(in the rows, 128 means zero)
Each row is followed by its class.
[121 194  92 111 116  80 169 196 101 144 113 110 169 158 122 120 122 112
 134 107 161 154 134 183 128 106 150 156 160 119 119 111 136 157  47 162
 142 144 148 153 179 115 102 152 119 109 192  60 101 119]
det
[128 189 113 108 119  73 136 192  85 126 112 112 162 167 132 124 137 133
 138 117 154 157 142 171 121 115 141 156 145 139 138 114 125 165  48 166
 133 142 148 177 164 110  99 147 115 114 182  67 120 114]
vono
[ 87 153 166 102 164 113 137 106 146 148 102  89 151  96 156 127 102 127
 158 132 154 142 143 143 103 159  83  82 139 124 160 110 159 185  72 123
 155 144 118 133  85  86 165 166 121  68 123 121 171 110]
zubu
[124 160 118  89 154 102 168 140  96 137 130 135 199 149 122  92 108 123
 137 106 125 146 161 171 146 142 147 126 133 142  86 111 142 158  74 160
 183 132 121 119 185 139 108 116 113  99 118 143 137 138]
mef
[ 75 158 164 100 161 111 158 108 151 139 103  80 152 105 150 130 121 138
 163 134 154 135 145 146 104 156  79  86 145 137 160  89 140 196  41 114
 156 138 126 133  86  84 148 171 116  72 135 138 150 110]
vono
[121 185 110 110 111  83 149 200  90 128  99 136 154 149 113 106 116 124
 134 110 155 165 144 176 118 115 130 159 133 138 132 114 128 166  51 161
 135 145 141 169 161 100 106 150 115 110 182  59 126 128]
zubu
[115 160 103  75 144  93 178 149 106 142 133 135 197 150 100  87 115 114
 155  99 117 127 164 175 134 157 136 124 139 143  83  98 144 158  59 171
 185 132 126 125 188 153 107 104 115  91 119 145 134 144]
fonoz
[118 154  92  70 146  93 162 135 110 147 151 126 220 144 123  91 112 101
 157 118 121 123 155 176 140 165 145 129 143 134  85 119 145 141  93 181
 180 124 116  99 180 151 113 120 103  85 129 147 134 107]
det
[ 75 153 162  93 162 115 150 106 167 150 103  89 147 100 140 116 107 117
 158 136 157 133 152 148  88 157  79  79 137 129 150  95 155 199  43 116
 158 140 132 141  99  81 149 163 121  80 141 132 156 125]
fonoz
[101 141 149  92 171 121 126 118 144 147 110  93 157  90 179 137 123 121
 171 121 153 158 137 120  98 165 105 108 128 126 179 122 150 193  66 115
 146 124 112 102  89 103 185 143 126  93 129  97 177  99]
Gifus
[120 182 108 111 121  83 152 196  83 139 109 131 161 158 112 111 136 125
 143 109 163 154 145 182 123 118 140 160 144 131 134 114 138 171  33 158
 137 137 154 163 163 117 104 134 118 118 192  63 115 135]
fonoz
[113 163  95  55 160  99 163 148 103 126 138 142 214 138 118  91 116 104
 157 113 132 127 161 174 130 166 150 126 133 157  89 115 138 147  78 171
 189 111 120 109 167 146 109 112  99  90 123 139 142 119]
Gifus
[129 189  95 128 118  86 166 193  70 127 111 123 165 159 123 123 129 120
 128 102 174 165 138 177 130 100 135 165 138 130 117 112 140 168  39 155
 142 132 148 156 169 105 108 144 112 120 192  59 103 134]
dozu
[127 197 105 111 119  86 160 198  89 115 108 121 162 167 118 127 129 132
 142 111 158 153 141 171 132 117 152 160 154 137 128 111 124 160  39 157
 137 134 155 158 152 114  95 147 104 109 184  75 107 117]
vono
[107 165  95  68 153  99 165 140 108 140 135 136 218 144 120  90 130 122
 140 125 127 115 159 183 125 155 157 138 152 121  89 117 135 144  80 165
 193 122 109 105 175 146 109 102  99  78 123 162 146 129]
ratat
[134 172 107 111 111  85 133 193  89 132 116 127 163 162 136 114 135 127
 138 116 148 166 154 175 123 133 142 160 121 132 144 112 137 175  40 166
 131 146 146 173 164 117 104 134 119 110 179  65 129 129]
fonoz
[104 163 112  63 147  93 174 144 113 130 135 139 214 142 114  84 106 110
 151 118 133 127 165 176 133 154 142 129 141 150  82 108 131 134  85 174
 186 120 108 116 180 141 101 119 109  83 118 144 144 128]
zubu
[ 80 162 148  99 161 118 141 115 142 151 105  80 162 100 141 124 119 126
 149 127 155 131 144 148  77 157  93  95 133 111 160 108 163 199  60 117
 160 142 126 124  77  86 162 162 109  73 133 136 158 120]
ratat
[124 164 110  84 151 100 176 137  89 142 134 128 194 151 115  84 107 122
 141 103 116 145 162 175 139 150 134 127 138 137  85 102 140 171  75 164
 181 131 125 108 168 136 110 114 115  99 122 148 142 135]
mef
[ 82 149 168 106 151 127 141 112 167 144 107  92 157  92 135 124 121 120
 153 132 156 137 159 139  80 157  92  73 110 121 152  94 160 194  51 109
 168 148 144 136  84  77 157 165 113  87 148 122 146 119]
mef
[ 96 150 150 102 164 130 136 120 158 147  92 100 146  91 157 121 112 129
 172 126 158 148 143 118 100 153  85 110 145 122 163 116 130 185  71 115
 137 122 116 120  86  89 181 154 126  87 141 108 170 111]
zubu
[128 172  94 123 113  88 139 191  80 128 116 120 171 158 160 122 138 133
 128 117 166 170 150 182 136 113 129 170 114 138 135 121 134 170  42 160
 136 143 138 171 181 100 108 140 115  98 175  58 125 131]
dozu
[129 168 111 111 116  76 135 194  82 139 118 122 160 164 137 117 133 127
 132 114 146 163 150 169 121 130 144 157 122 127 139 109 144 180  46 169
 128 151 145 170 162 109 109 138 126 112 178  59 128 133]
fonoz
[122 191 109 119 117  84 178 205  77 137 101 123 165 154 118 118 123 137
 127 118 165 149 143 182 125 100 162 166 154 124 137 115 128 168  33 152
 141 141 145 159 155 103 100 138 121 112 184  52 109 129]
Tof
[134 174  94 126 114  88 131 189  75 124 116 131 164 158 155 126 135 134
 132 112 160 173 147 174 144 117 130 164 114 140 129 122 141 169  45 160
 134 139 144 173 175 100 110 142 112 102 174  58 126 130]
dozu
[119 183  94 106 112  81 149 181  91 133 119 116 166 151 127 115 136 130
 141 109 159 159 144 187 130 121 139 156 141 124 129 105 139 169  44 160
 132 144 149 163 168 103 112 151 116 100 187  56 118 117]
det
[125 156 101  78 144  93 171 138  91 139 133 135 197 155 112  91 118 123
 155 109 113 134 171 179 141 160 135 127 146 130  95  96 145 163  55 170
 184 127 119 118 182 158 114  99 108  90 113 150 146 130]
fonoz
[ 95 156 154 107 166 136 142 110 149 152  98 100 149  99 170 132 110 144
 166 132 150 142 145 117 111 161  91 113 152 113 171 113 131 192  61 121
 142 122 118 111  79  97 174 136 124  95 141 117 174 103]
Tof
[104 180  93  76 152  92 172 151  96 141 127 130 205 145 103  86 113 128
 141  94 124 133 158 177 140 148 147 141 150 156  88 101 135 159  59 162
 182 122 124 123 176 143 102 108 108  86 106 154 139 150]
ratat
[121 191  92 112 114  78 169 196  98 142 112 111 167 156 118 118 126 110
 131 108 161 149 134 185 131 110 150 151 155 123 117 112 139 155  40 160
 141 141 150 156 180 114 102 155 112 120 196  58 101 121]
det
[113 167 108  68 150  91 176 145  89 134 132 130 198 149 117  90  95 118
 151 104 119 143 161 174 148 141 136 135 152 146  87 110 140 148  80 172
 176 131 109 116 175 143 112 111 115  84  97 133 141 133]
zubu
[121 163  87  66 146  99 181 130 101 136 147 132 215 147 114  87 115 104
 153 118 129 124 162 186 138 160 141 127 146 133  85 104 140 143  80 168
 185 117 118 106 179 141 111 129  96  70 130 155 136 107]
det
[121 181 108 110 117  82 135 198  82 132 108 128 168 158 143 115 130 136
 137 121 159 167 150 173 133 110 133 169 136 132 143 131 135 163  55 160
 128 144 131 169 163 113 116 137 125 108 164  46 142 121]
zubu
[ 88 153 151 105 153 118 150 102 159 152 118  83 164  96 141 121 106 118
 161 128 159 135 144 153  97 159  81  82 137 121 157  94 163 196  55 116
 158 144 133 126  92  79 165 188 116  61 141 125 146 112]
det
[ 97 132 149 103 161 126 130 113 159 151  95 107 150 103 160 125 123 129
 167 120 142 142 147 127  98 167  75  98 132 123 167 107 143 195  56 115
 138 125 120 120  83 100 178 149 122  82 144 124 164 106]
fonoz
[127 161 105  78 149 106 169 137  94 136 135 132 195 148 117  93 104 120
 136 110 122 143 165 176 143 152 142 127 142 132  87 103 139 160  79 160
 190 134 123 109 174 137 111 111 107  90 119 151 140 127]
mef
[115 148 104  75 143 106 171 149 102 138 133 134 212 144 128  97 108 121
 148 132 124 110 162 175 131 155 160 139 138 122  95 122 132 138  86 187
 186 124 105 100 173 136 102 107 106  86 129 137 133 120]
Tof
[ 97 148 154  98 155 136 153 104 158 148 100  94 150 100 166 123 109 138
 169 109 154 153 147 134 105 158 103 111 144 109 172 117 134 194  59 121
 146 135 109 110  90 101 189 142 119  86 138 106 172 104]
Tobu
[101 147 157  95 167 121 146 111 155 140  99  92 163 113 177 140 113 144
 164 126 153 141 144 124 106 158 103 109 156 130 167 117 134 194  63 117
 150 136 115 121  84  96 177 153 121  69 124 118 169  99]
vono
[ 90 161 144  98 163 113 138 115 137 149 108  91 156  93 171 135 111 122
 155 136 156 143 147 147 107 164 102  87 130 129 166 104 165 205  54 126
 164 133 123 127  79  96 164 157 119  86 133 115 169 111]
Gifus
[130 196 106 119 117  93 162 200  87 136  97 108 162 156 122 119 113 132
 121 107 170 151 135 172 122 104 156 162 159 116 134 122 124 163  43 170
 137 141 143 160 165 108  93 144 118 123 192  58 106 128]
Tof
[124 178 111 116 116  78 129 192  85 127 108 111 164 163 149 127 145 145
 130 120 155 155 148 169 133 119 147 158 139 130 139 119 122 165  41 171
 131 149 143 177 168 112 103 142 112 116 179  64 122 119]
vono
[137 176  97 128 115  83 140 188  74 125 120 126 169 168 161 127 133 125
 122 113 159 170 140 170 139 115 131 163 116 140 129 124 145 171  47 158
 126 142 142 167 166 104 110 145 114 110 178  58 122 123]
dozu
[ 93 155 152  98 167 132 137 117 154 148 100 109 157  98 157 132 124 132
 166 125 152 145 142 122  86 157 107 122 147 111 175 118 141 195  68 106
 153 129 121 111  75  98 190 129 114  87 135 119 170 115]
ratat
[116 198 111 109 115  80 172 203  94 134  95 131 160 150 113 113 130 117
 132 102 173 156 142 174 119 104 141 157 163 135 127 120 129 153  46 151
 148 139 146 168 172 117 105 142 121 118 184  54 118 129]
zubu
[128 184 112 113 119  86 159 194  85 142 106 115 161 155 121 118 129 116
 124 115 161 162 148 179 118 103 155 152 148 114 129 112 135 165  48 151
 149 142 150 154 169 106  97 142 118 133 196  62 106 132]
mef
[ 95 145 138 103 158 116 144 114 159 154 107 100 156  96 157 129 121 124
 171 117 146 138 138 135 110 158  91 106 143 127 154 111 150 182  69 112
 143 130 126 114  95 101 184 152 121  83 146 111 153 102]
det
[125 197  97 112 122  85 159 202  83 139 101 119 167 158 120 119 136 124
 117  99 168 156 134 176 114 106 158 165 156 117 135 117 131 160  41 149
 146 138 145 154 163 113 102 145 108 116 184  75 109 139]
ratat
[115 163 108  87 146  87 172 145  88 145 137 135 204 151 117  87 106 129
 135 125 120 125 166 171 151 139 137 131 156 139  86 108 130 153  59 164
 175 127 117 125 181 137 102 112 116 104 107 137 136 136]
Tof
[112 150 106  79 144 100 169 145 105 136 141 143 214 143 123  95 110 124
 144 128 121 112 163 168 140 164 153 132 139 134  89 118 134 141  83 176
 183 127 112 113 175 139 105 106 110  83 118 141 143 121]
Tof
[124 194 108 115 115  87 165 204  85 141  98 116 158 155 117 121 119 132
 126 116 167 148 143 169 128 103 160 164 149 133 127 122 129 160  49 159
 137 138 152 163 159 110  90 144 117 131 180  56 110 127]
Tof
[128 187  98 125 120  84 165 194  74 134 109 115 165 161 137 127 127 114
 131 110 172 164 135 182 132 101 137 166 143 130 128 117 139 164  40 157
 145 137 144 157 180 109 103 144 111 120 191  59 103 130]
dozu
[113 160  92  64 148  88 160 149 111 130 140 138 219 133 114  93 117 107
 148 113 131 124 169 178 127 161 159 122 136 149  84 108 141 140  72 169
 190 111 119 115 180 141 100 118 106  97 122 137 136 131]
Gifus
[140 163 109 113 112  82 131 187  90 129 116 129 163 167 144 117 139 134
 135 114 151 166 148 180 132 130 143 156 124 132 145 112 142 173  40 157
 131 149 141 168 173 115 108 137 113 103 176  64 131 122]
fonoz
[127 187 108 117 116  94 160 200  95 138  98 122 159 155 127 120 128 121
 123 117 168 159 154 175 121 102 162 159 142 130 122 119 137 167  45 149
 159 149 154 160 175 108 100 138 110 131 195  61 105 129]
mef
[109 160 107  72 140 109 171 140 116 137 128 143 208 143 102  91 119 113
 148 116 120 122 172 179 112 150 145 129 133 127  82 108 137 138  76 170
 199 126 126 103 165 135 104 105 101 101 145 148 131 122]
mef
[123 151 104  68 140 109 184 133 101 135 141 139 217 151 127  85 116 116
 158  99 117 127 172 184 130 169 154 126 141 109  96 123 131 138  86 179
 179 125 109  97 166 148 112 115  97  69 122 150 141 112]
Tobu
[127 183 114 104 121  82 128 192  77 136 109 126 164 155 143 113 131 134
 138 122 160 172 147 169 129 113 135 163 133 130 146 125 132 168  58 165
 126 147 135 172 158 107 115 141 119 107 173  53 138 121]
zubu
[ 95 140 155  99 157 133 149 105 159 151 104 105 156 102 174 123 114 133
 167 107 151 146 149 133 106 166  94 101 151 106 168 121 134 188  72 120
 148 135 114 112  87 101 188 147 121  74 134 111 170  97]
Tobu
[116 200  97 111 124  81 147 206  88 143 104 114 168 154 120 115 138 125
 122 108 168 154 138 174 113 103 157 167 154 123 120 120 131 167  47 153
 143 141 148 163 165 114 103 135 114 126 183  65 108 139]
ratat
[131 171 108 103 117  86 132 188  93 132 116 117 167 162 134 110 122 128
 139 116 154 161 146 177 122 130 144 159 127 134 141 112 139 185  43 170
 126 148 143 167 160 110 105 140 118 108 179  65 119 132]
fonoz
[125 173 106 115 110  94 147 189  85 136 111 120 162 162 153 114 133 141
 131  99 160 169 150 176 137 119 145 157 139 115 145 126 125 165  46 166
 131 152 134 163 169 109 109 148 116 102 175  54 124 120]
Tobu
[ 77 169 146 103 161 114 153 102 161 156 111  74 150  97 133 121 106 115
 163 125 156 128 143 146  95 154  76  81 151 126 142  92 159 191  59 123
 160 135 142 128  88  83 160 173 120  80 151 127 149 112]
det
[ 97 145 147 113 162 130 143 110 142 140 101 104 151  97 166 137 116 119
 170 118 152 154 146 132  99 160  74 113 116 132 154 113 147 189  59 110
 152 127 126 117  85  93 190 146 115  84 137 113 167 106]
dozu
[127 193 110 123 115  84 167 206  79 134 102 116 154 152 122 125 119 130
 126 117 169 150 143 171 130 107 167 161 153 124 128 116 133 165  41 158
 143 139 152 159 159 105  97 141 114 124 188  52 105 129]
Tof
[126 169  95  75 156  85 158 141  80 139 132 137 203 147 133 102 103 120
 142  99 119 150 162 172 154 149 145 126 145 155  87 107 149 157  67 170
 186 124 113 119 180 151 113 112 109 106 101 136 148 127]
Gifus
[113 178  94  73 151  91 178 152  96 141 127 121 206 151 105  91 107 123
 141  99 118 140 152 178 126 143 145 142 153 136  92 104 138 164  73 164
 180 127 112 109 166 141 106 109 110  84 110 152 138 135]
ratat
[ 99 132 161  97 166 128 129 109 161 145 101 104 151  99 164 128 118 129
 175 120 146 149 144 130 100 176  86 102 128 117 171 115 142 191  57 115
 139 132 119 116  87 109 184 137 122  83 134 119 173 107]
fonoz
[100 162  99  65 153  98 159 148 121 138 134 146 219 141 107  88 124 116
 142 115 127 114 165 170 117 158 152 134 148 136  75 117 131 139  82 161
 194 125 121 115 171 139 111 107  99  84 118 155 136 134]
ratat
[116 149 102  68 141 107 181 134 110 139 143 135 209 147 125  83 108 110
 153 110 124 120 166 186 134 166 154 123 149 118  88 118 127 138  88 179
 191 134 111 104 180 143 108 115  98  73 123 149 133 116]
Tobu
[ 79 162 156 105 156 118 147 117 146 153 101  79 148  90 135 123 103 135
 156 140 154 131 150 142  94 145  89  91 132 123 154  99 152 199  51 125
 151 135 127 134  82  74 151 160 124  90 142 118 152 121]
Tof
[125 197 115 108 122  75 169 197  88 129 104 108 162 168 119 126 131 126
 129 106 168 153 137 168 121 106 153 156 166 134 129 114 123 161  43 160
 146 141 152 156 158 116  93 150 111 123 187  72 102 119]
vono
[117 174  94 110 113  82 126 194  78 133 117 122 179 156 150 119 148 148
 114 116 158 167 146 179 126 112 152 175 124 117 145 123 136 171  48 156
 129 150 126 168 174 104 105 130 116 103 165  62 134 128]
ratat
[130 173 108 121 110  79 128 194  74 141 112 116 161 156 149 123 132 137
 123 138 158 151 147 173 137 115 149 162 134 123 154 128 136 167  44 165
 131 146 137 175 178 109 104 135 114 128 178  50 134 114]
Tof
[118 163  91  60 153  92 167 144  92 136 136 134 214 138 127  93 114 103
 148 113 126 133 166 177 125 161 153 123 128 148  86 108 142 147  73 175
 188 110 113 108 164 136  99 124 105  94 123 141 142 116]
Gifus
[132 188 100 133 114  85 166 208  81 135  99 121 154 155 118 119 119 130
 123 115 155 147 141 179 130 109 154 163 149 123 127 115 122 156  40 153
 134 135 149 155 161 105  93 144 114 124 188  61 109 130]
Tof
[120 162 102  75 141  98 175 135 100 137 134 138 198 154  99  86 107 109
 151 107 113 131 170 178 136 154 132 119 145 145  80  94 148 160  55 169
 186 125 123 125 180 147 102 113 106  94 119 153 136 136]
fonoz
[114 161  89  70 145 108 163 145 107 132 134 144 223 142 114  90 125 118
 140 112 127 117 166 173 119 161 159 138 135 121  87 119 137 143  81 167
 187 117 113 107 168 142 112 109  95  77 118 159 143 127]
ratat
[117 199 111 102 121  80 153 198  92 133 100 113 157 149 110 113 122 118
 136 109 168 160 141 176 118 101 142 158 156 130 125 112 126 152  49 159
 143 143 143 165 172 116 105 141 115 121 184  59 112 129]
zubu
[107 195  95 114 123  83 155 210  77 140 103 123 166 150 115 116 146 132
 124 103 170 154 141 170 119 104 158 174 152 124 129 119 130 168  40 149
 143 134 149 156 165 109 106 135 115 115 182  64 112 142]
ratat
[ 88 152 148 115 158 117 145 103 150 145 108  87 151 100 167 131 117 127
 153 136 156 144 150 141 108 150  71  89 116 134 147 103 164 196  48 116
 158 136 127 135  99  77 161 157 113  83 137 128 159 126]
dozu
[116 159 109  82 143  97 187 137 101 147 139 126 201 151 122  85 106 122
 142  94 122 135 166 175 154 151 151 114 152 135  83 108 136 151  69 175
 185 140 116 118 180 142 105 118 107  89 111 144 127 140]
Tobu
[ 91 151 145  96 168 129 133 118 149 157  98 102 156  98 167 131 129 132
 164 134 148 143 143 127  95 157  98 116 146 104 174 119 138 193  65 110
 152 124 115 111  75 103 191 129 118  93 133 120 176 112]
ratat
[117 186 114 107 116  86 181 197  92 134 104 122 152 161 123 115 125 122
 133  97 155 162 142 185 129 112 151 149 160 115 129 114 124 161  47 160
 145 149 139 152 162 113 103 145 111 109 190  64 104 124]
Tobu
[117 178  99  70 142  91 182 146 104 136 127 131 200 145 106  89  98 120
 146  96 121 141 167 171 140 145 130 134 159 141  87 103 133 148  76 169
 180 125 112 117 172 147 111 108 116  87 107 142 147 134]
zubu
[117 174 105  77 150  80 176 142  93 138 131 120 200 160 121  94 119 132
 151 114 120 127 161 170 146 145 136 130 167 151  86 105 127 154  65 177
 186 126 120 119 178 155  96 109 110  96 114 158 132 123]
vono
[118 163  87  54 148  99 168 146 102 128 144 133 217 136 116  95 114 100
 154 115 123 126 161 183 127 160 163 125 129 140  86 104 142 144  77 179
 191 114 111 105 165 146 104 105 102  93 127 137 134 123]
Gifus
[114 163  89  66 149 106 163 145  99 133 137 143 221 151 125  99 126 115
 148 115 125 122 160 172 123 163 154 146 135 129  98 120 143 141  85 162
 184 122 109 108 172 150 115 105  91  82 119 158 150 116]
ratat
[ 63 167 144 102 163 115 146 122 148 154  91  85 152  99 132 123 122 132
 154 132 146 131 141 150  81 145  78  90 141 116 151  92 152 203  48 113
 156 137 127 132  73  78 157 165 116  74 143 136 149 122]
ratat
[124 171  95  84 151  93 179 136  78 134 142 135 202 153 117  98 105 111
 145 112 115 149 162 181 148 143 121 132 137 145  68  96 141 154  67 161
 187 125 117 118 170 138 114 114 109  82 111 152 134 134]
dozu
[125 175  91  70 157  89 165 152  87 135 136 133 199 139 109  92  99 111
 149  96 124 144 157 170 142 151 144 125 142 162  85 101 144 162  69 169
 184 115 124 118 171 144 108 119 114 101 109 138 134 142]
Gifus
[ 77 150 147 114 159 122 151 110 152 147 108  75 156  95 155 132 112 119
 159 125 155 136 142 149  92 153  78  96 111 126 144 103 161 190  55 125
 160 144 128 122 100  76 159 158 115  70 143 123 147 124]
dozu
[110 162 110  89 150  87 173 152  87 148 130 142 201 149 118  91 101 126
 135 116 120 125 163 168 150 141 137 138 152 148  90 113 129 149  66 168
 178 127 118 125 183 142 108 109 120 102 107 135 139 135]
Tof
